Below are the code and all the weights of a small trained network. Each question names an input and a target symbol and asks about switching units off, where a switched-off unit gives its printed mean instead of its output.

import numpy as np


def w(rows, s, z=0):
    codes = np.array(rows[::2]) - 128.0
    scale = np.full(codes.shape[1], s)
    scale[-1] = z or s
    return codes * scale


def f(y):
    return np.maximum(y, 0)


def softmax(a):
    e = np.exp(a - a.max(-1, keepdims=True))
    return e / e.sum(-1, keepdims=True)


def log_softmax(a):
    a = a - a.max(-1, keepdims=True)
    return a - np.log(np.exp(a).sum(-1, keepdims=True))


def net(x, mask):
    ids = ['Ωαβγεζηθστ'.index(c) for c in x.split()]
    T = len(ids)
    res = E[ids] + P[:T]
    u = 0
    for l in range(2):
        q, k, v = (res @ M[l].T for M in (Q, K, V))
        z = softmax(np.where(np.tri(T) > 0, q @ k.T / 4**0.5, -1e9)) @ v
        res = res + np.where(mask[u], z, O[l][:, -1]) @ O[l][:, :-1]
        u += 1
        y = f(res @ A[l][:, :-1].T + A[l][:, -1])
        res = res + np.where(mask[u : u + 12], y, B[l][:, -1]) @ B[l][:, :-1]
        u += 12
    return log_softmax(res[-1] @ U[:, :-1].T + U[:, -1])


Q, K, V, O, A, B = {}, {}, {}, {}, {}, {}
E = w([
[131,104,175,156,98,70,110,169],'Ω',
[178,146,132,61,164,178,87,144],'α',
[147,138,177,158,97,105,141,190],'β',
[45,171,71,164,128,72,198,112],'γ',
[117,72,163,157,105,65,81,155],'ε',
[161,103,150,184,101,139,135,199],'ζ',
[171,217,82,71,108,92,97,152],'η',
[212,65,8,114,125,141,192,77],'θ',
[136,59,143,177,109,111,106,166],'σ',
[67,68,125,137,189,191,215,98],'τ',
],0.011)
P = w([
[187,179,138,112,93,175,148,3],'0',
[78,66,55,100,76,148,133,209],'1',
[76,79,69,98,91,136,127,202],'2',
[83,81,78,96,104,123,117,194],'3',
[132,174,131,132,136,171,155,170],'4',
[136,172,135,133,145,155,145,164],'5',
[133,161,137,132,150,134,136,159],'6',
[132,147,138,132,158,118,122,154],'7',
[135,149,148,138,161,110,120,148],'8',
[134,146,152,136,168,94,113,142],'9',
[129,133,151,134,170,78,103,138],'10',
[128,134,160,139,170,71,101,132],'11',
[128,130,166,135,176,59,99,128],'12',
],0.0065)
Q[0] = w([
[152,124,96,44,143,99,76,254],'L0H0',
[173,189,69,59,178,163,151,92],'L0H0',
[190,152,186,77,156,176,89,135],'L0H0',
[117,48,144,126,119,181,153,160],'L0H0',
],0.008)
K[0] = w([
[253,204,186,73,112,120,47,84],'L0H0',
[189,96,24,31,70,163,114,145],'L0H0',
[165,80,156,87,149,165,56,243],'L0H0',
[126,71,192,142,198,180,150,36],'L0H0',
],0.0065)
V[0] = w([
[111,133,243,70,191,199,71,114],'L0H0',
[49,100,149,111,204,163,156,111],'L0H0',
[50,254,127,126,98,27,146,117],'L0H0',
[75,99,79,168,203,137,196,115],'L0H0',
],0.0061)
O[0] = w([
[33,194,210,103,64,173,108,176,2],'L0H0',
[66,169,163,99,246,75,88,193,33],'L0H0',
[170,2,204,39,195,179,140,116,83],'L0H0',
[164,158,118,151,246,71,120,144,94],'L0H0',
],0.0055,0.00069)
A[0] = w([
[45,162,232,142,155,170,78,200,140],'L0N0',
[135,87,98,55,167,187,70,195,234],'L0N1',
[150,88,136,105,167,242,139,90,120],'L0N2',
[102,159,158,185,72,53,148,159,226],'L0N3',
[86,95,121,89,126,204,161,54,144],'L0N4',
[38,142,203,145,149,181,84,220,168],'L0N5',
[61,107,192,132,223,69,166,154,250],'L0N6',
[141,79,254,166,25,138,232,187,150],'L0N7',
[72,195,81,138,72,93,155,148,122],'L0N8',
[82,28,146,186,77,88,77,178,122],'L0N9',
[129,101,138,112,158,202,138,65,131],'L0N10',
[142,83,123,38,171,220,128,67,144],'L0N11',
],0.0059,0.0018)
B[0] = w([
[173,117,165,134,156,3,134,111,193],'L0N0',
[129,184,90,80,103,125,142,168,225],'L0N1',
[90,189,58,144,75,155,157,172,167],'L0N2',
[74,74,85,222,123,193,142,194,210],'L0N3',
[58,129,46,142,59,179,145,128,157],'L0N4',
[152,101,170,118,137,3,133,146,206],'L0N5',
[148,96,135,183,199,77,156,111,252],'L0N6',
[186,47,225,160,188,196,117,194,204],'L0N7',
[75,172,53,115,75,224,140,202,169],'L0N8',
[89,17,159,147,59,114,172,141,207],'L0N9',
[80,151,42,150,95,140,151,141,153],'L0N10',
[106,200,107,140,69,108,145,145,182],'L0N11',
],0.0064,0.0036)
Q[1] = w([
[176,167,184,92,48,138,48,99],'L1H0',
[217,29,90,192,36,177,122,79],'L1H0',
[118,114,255,150,43,121,34,127],'L1H0',
[136,80,129,77,19,70,123,139],'L1H0',
],0.0065)
K[1] = w([
[205,166,92,33,90,134,34,203],'L1H0',
[255,109,133,159,77,101,126,109],'L1H0',
[159,147,202,93,105,68,17,145],'L1H0',
[247,190,148,115,141,129,107,12],'L1H0',
],0.0071)
V[1] = w([
[161,182,77,71,93,131,77,134],'L1H0',
[205,253,114,55,131,194,106,179],'L1H0',
[71,133,37,90,52,59,80,21],'L1H0',
[119,103,122,203,158,131,179,84],'L1H0',
],0.0049)
O[1] = w([
[157,132,158,188,201,124,107,120,62],'L1H0',
[131,117,153,175,188,99,253,97,31],'L1H0',
[90,147,116,136,195,139,31,150,55],'L1H0',
[101,156,70,146,89,126,113,142,255],'L1H0',
],0.0071,0.00099)
A[1] = w([
[121,53,214,21,98,213,171,90,67],'L1N0',
[180,146,149,118,247,47,142,34,75],'L1N1',
[93,130,103,158,1,177,112,211,116],'L1N2',
[119,97,168,93,66,212,3,137,9],'L1N3',
[40,165,111,127,143,149,193,109,255],'L1N4',
[45,178,70,91,38,224,130,155,75],'L1N5',
[61,200,104,172,177,98,172,98,243],'L1N6',
[201,85,177,172,155,54,167,131,152],'L1N7',
[189,55,231,209,207,73,101,100,136],'L1N8',
[178,208,141,66,104,226,97,120,232],'L1N9',
[49,217,72,95,41,160,129,120,153],'L1N10',
[204,130,184,90,165,91,118,130,169],'L1N11',
],0.0059,0.003)
B[1] = w([
[180,29,221,60,214,119,118,77,146],'L1N0',
[11,254,238,73,202,126,143,16,153],'L1N1',
[93,180,162,127,137,107,120,51,255],'L1N2',
[154,119,171,80,70,124,34,202,139],'L1N3',
[164,122,107,120,88,112,90,154,238],'L1N4',
[79,189,157,164,125,105,125,26,189],'L1N5',
[173,100,131,88,112,117,105,142,254],'L1N6',
[89,161,161,113,163,118,170,98,243],'L1N7',
[88,148,99,94,119,208,111,149,238],'L1N8',
[148,131,75,173,124,102,167,157,208],'L1N9',
[91,148,87,66,93,211,127,136,216],'L1N10',
[170,90,106,161,143,113,117,140,179],'L1N11',
],0.01,0.0042)
U = w([
[144,109,159,90,113,134,122,109,43],'Ω',
[76,131,139,155,142,162,164,159,3],'α',
[107,141,164,71,192,105,167,44,107],'β',
[222,48,92,113,98,120,124,251,245],'γ',
[132,131,163,105,117,147,61,133,30],'ε',
[122,126,140,180,109,106,178,78,33],'ζ',
[121,101,135,105,171,205,116,125,87],'η',
[117,138,125,193,169,155,79,117,96],'θ',
[83,175,107,103,69,189,118,101,182],'σ',
[156,138,133,188,176,9,149,117,241],'τ',
],0.011,0.003)

Each question gives the input, a string of symbols that net reads in full, and the target symbol t.
The units are the heads (4 rows each of Q, K, V and O) and the neurons (one row each of A and B). Each row of codes is followed by its name. A weight is (code - 128) times the scale printed after its matrix; where a second scale follows, it is the last column's (O, A, B and U).
mask holds one flag per unit, layer by layer, with each layer's heads first. A switched-off unit (its flag False) gives its mean, the last column of its rows in O or B, instead of its output. The means were averaged over made-up inputs and are rounded, as every weight is.
A unit's drop is (log p(t) with every unit on - log p(t) with that unit switched off) / (log p(t) with every unit on - log p(t) with every unit switched off).
The circuit of an input: a set's keep is (log p(t) with only the set's units on - log p(t) with every unit switched off) / (log p(t) with every unit on - log p(t) with every unit switched off). Starting from the 12 units with the biggest drops (on a tie, the unit counted first), units are removed one at a time, each time the one whose removal leaves the highest keep (on an exact tie, the one counted first), for as long as the keep stays at least 0.8.
circuit, biggest first: the units of the circuit, biggest drop first
k most important neurons: the k neurons with the biggest drops, biggest first
top k neurons in layer l: the k neurons of layer l with the biggest drops, biggest first
input η τ ε, target η: most important neuron : L1N8
input θ α τ γ τ α η α β, target α: 3 most important neurons : L1N8, L1N7, L0N7
input ε η σ ε, target ε: 3 most important neurons : L1N2, L1N3, L0N9
input ε ε η η ε η, target τ: 2 most important neurons : L0N3, L0N9
input σ α σ η σ α γ, target σ: circuit, biggest first : L1N10, L0N8
input τ ζ τ τ τ τ α, target σ: circuit, biggest first : L1H0, L1N10, L0N7
input σ α τ σ, target σ: circuit, biggest first : L1H0, L1N2
input α η α α ζ ζ ε, target α: 2 most important neurons : L1N8, L0N3
input η α τ Ω, target η: 2 most important neurons : L1N8, L0N7
input γ ζ ε Ω σ α α ε α σ σ η, target σ: circuit, biggest first : L0N8, L0H0, L1N10
input η α ε ζ, target η: 2 most important neurons : L0N7, L1N8
input β θ σ, target β: 2 most important neurons : L1N2, L1N0
input σ β ε τ τ α τ, target τ: 2 most important neurons : L0N6, L0N0
input τ Ω ζ, target τ: top 2 neurons in layer 0 : L0N5, L0N0
input ζ α β ε, target ζ: 2 most important neurons : L1N2, L0N9
input Ω σ Ω α τ Ω γ γ α γ γ, target β: 3 most important neurons : L1N1, L0N6, L0N9
input τ γ γ γ τ τ α τ ζ, target τ: top 4 neurons in layer 1 : L1N7, L1N10, L1N6, L1N4
input ζ τ σ, target ζ: top 2 neurons in layer 0 : L0N9, L0N7
input β η τ η Ω ζ γ η γ η, target β: top 3 neurons in layer 0 : L0N3, L0N9, L0N8
input τ α τ σ, target τ: top neuron in layer 0 : L0N5
input Ω θ α β Ω η γ ζ α, target γ: top neuron in layer 1 : L1N2
input τ α β, target τ: top 3 neurons in layer 1 : L1N2, L1N10, L1N8
